Below is a small trained network, with its code and all its weights. Each question gives an input and a class and asks what happens when units are switched off, that is, made to give their printed mean instead of their output.

import numpy as np


def w(rows, s, z=0):
    codes = np.array(rows[::2]) - 128.0
    scale = np.full(codes.shape[1], s)
    scale[-1] = z or s
    return codes * scale


def f(y):
    return y / 2 * (1 + np.tanh(0.7978845608 * (y + 0.044715 * y**3)))


def log_softmax(a):
    a = a - a.max(-1, keepdims=True)
    return a - np.log(np.exp(a).sum(-1, keepdims=True))


def net(x, mask):
    res = np.array(x, float).reshape(1, 6) / 4 @ E
    y = f(res @ A[0][:, :-1].T + A[0][:, -1])
    res = res + np.where(mask, y, B[0][:, -1]) @ B[0][:, :-1]
    return log_softmax(res[-1] @ U[:, :-1].T + U[:, -1])


A, B = {}, {}
E = w([
[64,122,2,114,191,107],'x0',
[66,134,74,248,118,123],'x1',
[242,190,109,184,210,91],'x2',
[116,233,174,192,48,161],'x3',
[214,170,105,74,70,95],'x4',
[90,152,180,70,221,178],'x5',
],0.007)
A[0] = w([
[109,200,215,79,58,76,123],'N1',
[171,112,190,220,128,98,94],'N2',
[148,81,135,166,47,163,72],'N3',
[171,132,164,84,134,246,173],'N4',
[55,141,18,213,117,108,61],'N5',
[100,42,160,167,188,63,231],'N6',
[238,161,180,114,60,90,214],'N7',
[186,183,58,92,64,246,123],'N8',
[176,127,230,183,32,221,116],'N9',
[147,182,91,72,220,230,185],'N10',
[107,2,102,192,156,153,2],'N11',
[138,167,207,214,152,156,178],'N12',
[66,122,168,199,142,156,82],'N13',
[83,122,61,120,138,43,72],'N14',
[118,111,6,159,106,63,73],'N15',
[148,41,34,44,76,18,196],'N16',
[137,178,147,206,180,13,226],'N17',
[38,138,162,139,141,40,173],'N18',
[33,37,61,120,197,238,144],'N19',
],0.0079,0.0056)
B[0] = w([
[97,96,90,190,39,220,197],'N1',
[159,138,210,170,96,44,161],'N2',
[138,65,222,111,82,38,149],'N3',
[186,178,208,81,43,47,195],'N4',
[110,203,66,39,186,159,192],'N5',
[184,41,150,207,160,165,208],'N6',
[135,40,150,164,56,143,254],'N7',
[23,191,155,50,34,7,162],'N8',
[51,115,88,171,55,19,236],'N9',
[224,124,228,55,193,43,210],'N10',
[159,150,125,123,242,190,154],'N11',
[108,156,124,192,178,86,206],'N12',
[53,108,101,117,117,70,162],'N13',
[87,183,23,166,141,161,155],'N14',
[67,211,32,2,203,125,175],'N15',
[210,159,77,36,138,246,224],'N16',
[205,129,116,200,148,240,211],'N17',
[115,54,86,160,94,231,170],'N18',
[147,69,191,103,244,62,247],'N19',
],0.0075,0.0081)
U = w([
[82,47,113,184,180,142,12],'0',
[118,170,43,107,138,153,65],'1',
[194,190,198,84,132,118,3],'2',
[153,94,139,177,133,155,230],'3',
[195,177,117,211,131,109,195],'4',
[180,95,145,114,101,134,175],'5',
[27,144,159,150,3,165,92],'6',
],0.011,0.0049)

Each question gives the input, the list of numbers given to net, and the class t.
The units are the neurons (one row each of A and B). Each row of codes is followed by its name. A weight is (code - 128) times the scale printed after its matrix; where a second scale follows, it is the last column's (A, B and U).
mask holds one flag per neuron, in row order. A switched-off neuron (its flag False) gives its mean, the last column of its row in B, instead of its output. The means were averaged over made-up inputs and are rounded, as every weight is.
A unit's drop is (log p(t) with every unit on - log p(t) with that unit switched off) / (log p(t) with every unit on - log p(t) with every unit switched off).
The circuit of an input: a set's keep is (log p(t) with only the set's units on - log p(t) with every unit switched off) / (log p(t) with every unit on - log p(t) with every unit switched off). Starting from the 12 units with the biggest drops (on a tie, the unit counted first), units are removed one at a time, each time the one whose removal leaves the highest keep (on an exact tie, the one counted first), for as long as the keep stays at least 0.8.
units of the circuit, in order: the units of the circuit, biggest drop first
unit that matters most: the unit with the biggest drop
k most important neurons: the k neurons with the biggest drops, biggest first
drop when u is switched off: that unit's drop, to one decimal
input [5,0,-2,6,1,-8], class 1: units of the circuit, in order : [N15, N5]
input [0,2,5,-5,3,-5], class 1: units of the circuit, in order : [N15, N16]
input [4,-5,1,3,4,-7], class 1: units of the circuit, in order : [N16, N15, N10]
input [6,2,6,1,4,5], class 2: units of the circuit, in order : [N10]
input [1,0,-3,0,-6,-7], class 1: 3 most important neurons : [N7, N5, N15]
input [8,-7,3,-1,6,-1], class 2: 4 most important neurons : [N10, N1, N9, N18]
input [2,7,2,8,-2,-3], class 1: 2 most important neurons : [N5, N15]
input [6,-2,4,5,-2,3], class 2: 3 most important neurons : [N10, N9, N1]
input [3,-2,3,-7,1,3], class 2: 2 most important neurons : [N10, N7]
input [7,0,2,3,7,8], class 2: drop when N10 is switched off : 0.3
input [8,-5,3,2,4,-3], class 1: drop when N4 is switched off : 0.1
input [5,2,7,2,4,-5], class 1: drop when N15 is switched off : 0.2
input [8,8,-2,3,-5,-5], class 1: drop when N5 is switched off : 0.3
input [-2,-8,1,-6,-5,-1], class 2: unit that matters most : N1
